[[108 112 118 129 145 139 116 141 117 148 135 109 111]
 [131 106 126 141 128 121 114 140 119 125 131 112 111]
 [131 124 125 131 124 121 122 120 136 144 145 114 137]]
->
[[131 106 126 141 128 121 114 140 119 125 131 112 111]
 [108 112 118 129 145 139 116 141 117 148 135 109 111]
 [131 124 125 131 124 121 122 120 136 144 145 114 137]]

[[118 126 128 131 123 129 121 131 150]
 [118 140 117 121 138 115 122 124 144]
 [135 138 125 127 133 131 128 127 138]]
->
[[118 126 128 131 123 129 121 131 150]
 [135 138 125 127 133 131 128 127 138]
 [118 140 117 121 138 115 122 124 144]]

[[136 152 147 146]
 [121 121 129 111]
 [131 149 153 144]
 [117 126 132 110]
 [134 150 141 145]
 [109 130 128 117]
 [136 147 129 148]
 [120 108 132 123]]
->
[[120 108 132 123]
 [121 121 129 111]
 [117 126 132 110]
 [109 130 128 117]
 [136 147 129 148]
 [131 149 153 144]
 [134 150 141 145]
 [136 152 147 146]]

[[128 122 134 105 121]
 [122 129 141 114 121]
 [129 117 132 153 118]
 [133 134 150 129 135]
 [130 126 103 134 126]
 [129 125 115 142 128]
 [143 141 141 139 133]]
->
[[129 117 132 153 118]
 [128 122 134 105 121]
 [129 125 115 142 128]
 [130 126 103 134 126]
 [122 129 141 114 121]
 [133 134 150 129 135]
 [143 141 141 139 133]]

[[131 131 131 125 131 125 131 131 125 125 131 131 125 125]
 [130 130 130 124 130 125 130 130 124 124 130 130 124 124]
 [137 137 137 118 137 118 137 137 119 119 137 137 118 119]
 [146 146 146 110 146 110 146 146 110 110 146 146 110 110]
 [104 104 104 153 104 153 104 104 153 153 103 104 153 153]
 [129 129 129 127 129 127 129 129 127 127 129 129 127 127]]
->
[[104 104 104 153 104 153 104 104 153 153 103 104 153 153]
 [129 129 129 127 129 127 129 129 127 127 129 129 127 127]
 [130 130 130 124 130 125 130 130 124 124 130 130 124 124]
 [131 131 131 125 131 125 131 131 125 125 131 131 125 125]
 [137 137 137 118 137 118 137 137 119 119 137 137 118 119]
 [146 146 146 110 146 110 146 146 110 110 146 146 110 110]]

[[110 137 110 117 135 112 114]
 [107 136 106 113 135 108 110]
 [103 140 103 111 138 105 107]
 [136 124 136 134 124 136 135]
 [128 131 128 129 130 129 129]]
->
[[136 124 136 134 124 136 135]
 [128 131 128 129 130 129 129]
 [107 136 106 113 135 108 110]
 [110 137 110 117 135 112 114]
 [103 140 103 111 138 105 107]]

[[124 132 120 122 133 121 133 115 125 122 145 138 126 141 103]
 [137 106 118 134 127 121 127 119 128 138 124 130 135 119 135]]
->
[[137 106 118 134 127 121 127 119 128 138 124 130 135 119 135]
 [124 132 120 122 133 121 133 115 125 122 145 138 126 141 103]]

[[119 147 124 142 154 131 114 124]
 [120 146 108 126 113 126 137 110]]
->
[[120 146 108 126 113 126 137 110]
 [119 147 124 142 154 131 114 124]]
---
[[127 133 138 129 115]
 [131 140 103 108 143]
 [124 151 155 129 106]
 [124 121 145 141 112]
 [123 129 153 142 109]]
->
[[127 133]
 [131 140]
 [124 151]]

[[136 139 137 128]
 [113 135 109 133]
 [108 121 132 120]
 [129 102 132 119]]
->
[[136 139]
 [113 135]
 [108 121]]

[[129 130 128 118 127]
 [128 131 128 125 123]
 [146 140 150 127 131]]
->
[[129 130]
 [128 131]
 [146 140]]

[[119 120 105 147]
 [145 133 117 117]
 [118 136 113 145]]
->
[[119 120]
 [145 133]
 [118 136]]

[[118 119 136]
 [147 153 121]
 [111 127 119]
 [132 142 124]
 [131 105 121]]
->
[[118 119]
 [147 153]
 [111 127]]

[[134 143 125 150]
 [121 112 129 107]
 [134 143 126 149]
 [133 143 125 151]
 [134 143 125 150]]
->
[[134 143]
 [121 112]
 [134 143]]

[[128 155]
 [127 100]
 [128 156]
 [126 158]
 [127 100]]
->
[[128 155]
 [127 100]
 [128 156]]

[[124 135]
 [124 131]
 [144 110]
 [149 106]]
->
[[124 135]
 [124 131]
 [144 110]]
---
[[112 147 106 106]
 [109 145 107 107]
 [110 146 107 107]
 [104 142 109 109]]
->
[[109 145 107]
 [110 146 107]]

[[149 131 137 117]
 [114 134 131 127]
 [108 106 127 133]]
->
[[114 134 131]
 [108 106 127]]

[[125 140 104 135 120]
 [120 144  99 133 117]
 [124 141 102 134 119]
 [124 141 103 134 120]
 [126 139 106 134 121]]
->
[[120 144  99]
 [124 141 102]]

[[105 130 116]
 [155 125 134]
 [132 107 143]
 [129 109 142]]
->
[[155 125 134]
 [132 107 143]]

[[143 126 148 155]
 [142 126 148 154]
 [143 125 149 155]
 [143 125 149 155]
 [113 129 108 101]]
->
[[142 126 148]
 [143 125 149]]

[[137 121 123 125]
 [134 123 120 133]
 [123 130 131 124]
 [119 151 134 129]]
->
[[134 123 120]
 [123 130 131]]

[[152 117 122]
 [125 133 114]
 [ 98 138 138]]
->
[[125 133 114]
 [ 98 138 138]]

[[103 124 122 114 129]
 [103 124 122 114 128]
 [153 133 133 141 126]
 [153 133 133 141 126]
 [103 124 122 114 129]]
->
[[103 124 122]
 [153 133 133]]
